Here is a tiny trained network, its code and every weight. The questions are about switching its units off for an input and a class, where a switched-off unit gives its printed mean instead of its output.

import numpy as np


def w(rows, s, z=0):
    codes = np.array(rows[::2]) - 128.0
    scale = np.full(codes.shape[1], s)
    scale[-1] = z or s
    return codes * scale


def norm(h):
    return h / np.sqrt((h * h).mean(-1, keepdims=True) + 1e-5)


def f(y):
    return y / 2 * (1 + np.tanh(0.7978845608 * (y + 0.044715 * y**3)))


def log_softmax(a):
    a = a - a.max(-1, keepdims=True)
    return a - np.log(np.exp(a).sum(-1, keepdims=True))


def net(x, mask):
    res = np.array(x, float).reshape(1, 8) / 4 @ E
    u = 0
    for l in range(3):
        y = f(norm(res) @ A[l][:, :-1].T + A[l][:, -1])
        res = res + np.where(mask[u : u + 15], y, B[l][:, -1]) @ B[l][:, :-1]
        u += 15
    return log_softmax(norm(res)[-1] @ U[:, :-1].T + U[:, -1])


A, B = {}, {}
E = w([
[118,121,132,116,129,134],'x0',
[147,146,118,154,121,115],'x1',
[132,124,143,119,134,116],'x2',
[189,140,41,47,137,112],'x3',
[146,122,138,135,142,121],'x4',
[129,128,126,130,127,130],'x5',
[191,185,199,110,69,188],'x6',
[153,2,121,115,45,107],'x7',
],0.0097)
A[0] = w([
[176,64,87,96,81,103,118],'L0N1',
[142,98,115,169,101,144,140],'L0N2',
[76,108,110,198,134,127,202],'L0N3',
[49,128,60,164,251,56,251],'L0N4',
[147,210,90,71,167,93,32],'L0N5',
[39,166,214,205,172,135,200],'L0N6',
[138,197,177,100,126,184,96],'L0N7',
[74,45,77,154,140,73,176],'L0N8',
[84,51,199,227,47,97,138],'L0N9',
[114,129,176,107,87,132,42],'L0N10',
[148,134,194,181,99,202,67],'L0N11',
[175,126,106,73,113,168,86],'L0N12',
[66,126,143,92,102,139,116],'L0N13',
[199,98,169,111,44,165,22],'L0N14',
[136,137,194,145,102,160,81],'L0N15',
],0.011,0.0019)
B[0] = w([
[118,184,92,125,117,29,211],'L0N1',
[88,133,151,87,115,91,151],'L0N2',
[167,98,219,167,155,99,174],'L0N3',
[44,49,96,150,88,165,237],'L0N4',
[127,65,156,78,164,203,180],'L0N5',
[145,169,99,253,78,53,233],'L0N6',
[183,169,152,109,188,104,196],'L0N7',
[200,151,177,98,187,52,222],'L0N8',
[143,66,226,19,157,213,254],'L0N9',
[91,138,114,115,110,119,148],'L0N10',
[67,191,92,71,147,119,196],'L0N11',
[203,99,103,204,105,152,171],'L0N12',
[112,117,147,165,153,103,136],'L0N13',
[105,113,91,167,24,166,213],'L0N14',
[95,157,93,83,134,130,174],'L0N15',
],0.016,0.0088)
A[1] = w([
[79,94,126,187,193,122,74],'L1N1',
[129,83,49,113,188,213,95],'L1N2',
[231,142,152,95,189,210,33],'L1N3',
[157,57,98,69,107,199,38],'L1N4',
[187,165,197,197,72,153,87],'L1N5',
[62,223,95,131,133,100,35],'L1N6',
[69,193,160,155,157,88,91],'L1N7',
[152,78,133,132,119,133,74],'L1N8',
[41,50,142,98,83,100,3],'L1N9',
[107,138,176,91,194,248,20],'L1N10',
[211,241,128,145,211,163,38],'L1N11',
[53,119,136,122,82,222,50],'L1N12',
[112,168,73,114,194,39,53],'L1N13',
[72,195,76,181,136,71,66],'L1N14',
[112,103,95,214,54,122,72],'L1N15',
],0.012,0.0023)
B[1] = w([
[60,84,116,105,81,145,187],'L1N1',
[96,134,103,114,183,176,206],'L1N2',
[171,4,122,148,107,154,236],'L1N3',
[72,186,137,170,129,108,245],'L1N4',
[72,126,32,127,174,138,200],'L1N5',
[188,184,144,114,199,121,200],'L1N6',
[135,172,123,185,149,122,197],'L1N7',
[116,185,125,128,141,123,157],'L1N8',
[180,201,116,142,149,190,243],'L1N9',
[178,129,81,123,67,75,253],'L1N10',
[186,162,95,103,126,195,239],'L1N11',
[108,176,129,61,115,144,219],'L1N12',
[97,135,101,93,178,92,207],'L1N13',
[157,157,205,132,164,117,230],'L1N14',
[167,94,143,160,63,137,226],'L1N15',
],0.02,0.0047)
A[2] = w([
[45,143,112,57,117,199,50],'L2N1',
[105,123,193,100,207,99,60],'L2N2',
[134,101,110,208,50,127,89],'L2N3',
[76,125,121,249,89,72,5],'L2N4',
[117,85,104,123,75,122,137],'L2N5',
[191,138,115,124,69,172,87],'L2N6',
[167,129,139,39,187,158,56],'L2N7',
[199,164,139,86,164,67,50],'L2N8',
[146,135,10,103,90,1,73],'L2N9',
[88,178,92,196,61,224,42],'L2N10',
[205,133,55,228,125,99,113],'L2N11',
[129,173,18,64,103,114,34],'L2N12',
[201,127,182,124,134,96,123],'L2N13',
[110,149,94,128,146,169,75],'L2N14',
[113,65,132,103,63,144,219],'L2N15',
],0.013,0.0029)
B[2] = w([
[27,122,110,102,131,169,227],'L2N1',
[231,149,146,95,66,113,202],'L2N2',
[114,181,148,157,61,102,221],'L2N3',
[103,66,163,211,96,210,211],'L2N4',
[142,203,129,136,146,117,176],'L2N5',
[124,128,65,125,41,144,220],'L2N6',
[121,82,158,203,75,124,217],'L2N7',
[85,120,89,181,206,181,229],'L2N8',
[130,138,6,158,159,60,239],'L2N9',
[189,63,139,121,214,53,255],'L2N10',
[88,149,178,28,88,163,255],'L2N11',
[133,60,239,163,105,92,237],'L2N12',
[95,74,132,95,190,90,208],'L2N13',
[127,116,104,141,165,153,159],'L2N14',
[153,223,142,132,191,89,233],'L2N15',
],0.018,0.0058)
U = w([
[86,96,211,252,106,155,133],'0',
[172,251,145,150,238,160,173],'1',
[15,72,80,103,224,195,102],'2',
[222,77,85,91,107,226,232],'3',
[195,53,241,74,178,70,239],'4',
[60,182,206,21,54,182,2],'5',
[143,90,40,125,219,12,93],'6',
[163,174,82,137,13,56,62],'7',
],0.014,0.0016)

Each question gives the input, the list of numbers given to net, and the class t.
The units are the neurons (one row each of A and B). Each row of codes is followed by its name. A weight is (code - 128) times the scale printed after its matrix; where a second scale follows, it is the last column's (A, B and U).
mask holds one flag per neuron, layer by layer. A switched-off neuron (its flag False) gives its mean, the last column of its row in B, instead of its output. The means were averaged over made-up inputs and are rounded, as every weight is.
A unit's drop is (log p(t) with every unit on - log p(t) with that unit switched off) / (log p(t) with every unit on - log p(t) with every unit switched off).
The circuit of an input: a set's keep is (log p(t) with only the set's units on - log p(t) with every unit switched off) / (log p(t) with every unit on - log p(t) with every unit switched off). Starting from the 12 units with the biggest drops (on a tie, the unit counted first), units are removed one at a time, each time the one whose removal leaves the highest keep (on an exact tie, the one counted first), for as long as the keep stays at least 0.8.
units of the circuit, in order: the units of the circuit, biggest drop first
k most important neurons: the k neurons with the biggest drops, biggest first
top k neurons in layer l: the k neurons of layer l with the biggest drops, biggest first
drop when u is switched off: that unit's drop, to one decimal
input [-5,-3,3,1,-7,-4,4,8], class 7: units of the circuit, in order : [L0N1]
input [3,-7,-6,-4,-3,6,0,-8], class 0: units of the circuit, in order : [L0N6 L2N4]
input [-4,-2,-5,-2,6,4,0,-2], class 0: units of the circuit, in order : [L0N6 L2N4]
input [-2,7,-6,8,7,4,0,-7], class 2: 4 most important neurons : [L1N2 L0N8 L0N4 L1N4]
input [6,-3,1,0,-5,-6,-2,-5], class 0: 3 most important neurons : [L0N6 L0N9 L1N15]
input [3,-2,8,0,-7,-6,-4,4], class 4: 2 most important neurons : [L0N6 L0N9]
input [1,0,-8,-1,-7,-4,2,8], class 5: 2 most important neurons : [L0N9 L0N6]
input [4,2,-6,-6,5,-1,5,0], class 1: 2 most important neurons : [L0N6 L0N11]
input [1,-2,7,2,-4,0,-8,-1], class 2: 2 most important neurons : [L0N4 L0N6]
input [4,8,5,-4,-5,6,5,0], class 1: top 2 neurons in layer 0 : [L0N11 L0N6]
input [-1,4,7,3,-6,0,7,0], class 3: top 2 neurons in layer 1 : [L1N10 L1N11]
input [-8,2,1,6,1,-8,7,1], class 7: 2 most important neurons : [L0N14 L0N9]
input [4,4,-8,0,8,-5,7,6], class 5: 4 most important neurons : [L0N6 L0N9 L1N12 L1N10]
input [1,7,8,-8,-3,4,-2,5], class 4: units of the circuit, in order : [L0N9]
input [6,1,5,-3,1,1,-8,1], class 4: top 2 neurons in layer 0 : [L0N8 L0N9]
input [-4,-5,-4,4,1,-1,2,1], class 7: top 2 neurons in layer 0 : [L0N9 L0N1]
input [1,-6,-7,1,-5,1,-6,-6], class 2: 4 most important neurons : [L0N4 L0N5 L0N1 L1N12]
input [0,1,-1,6,3,-8,1,-4], class 3: top 2 neurons in layer 1 : [L1N3 L1N10]
input [8,-4,-3,-6,0,1,4,1], class 5: 2 most important neurons : [L0N9 L0N1]
input [-3,7,-5,-5,3,-7,-2,4], class 4: top neuron in layer 0 : [L0N9]
input [-6,-4,6,7,7,0,2,-1], class 3: drop when L0N4 is switched off : 1.0
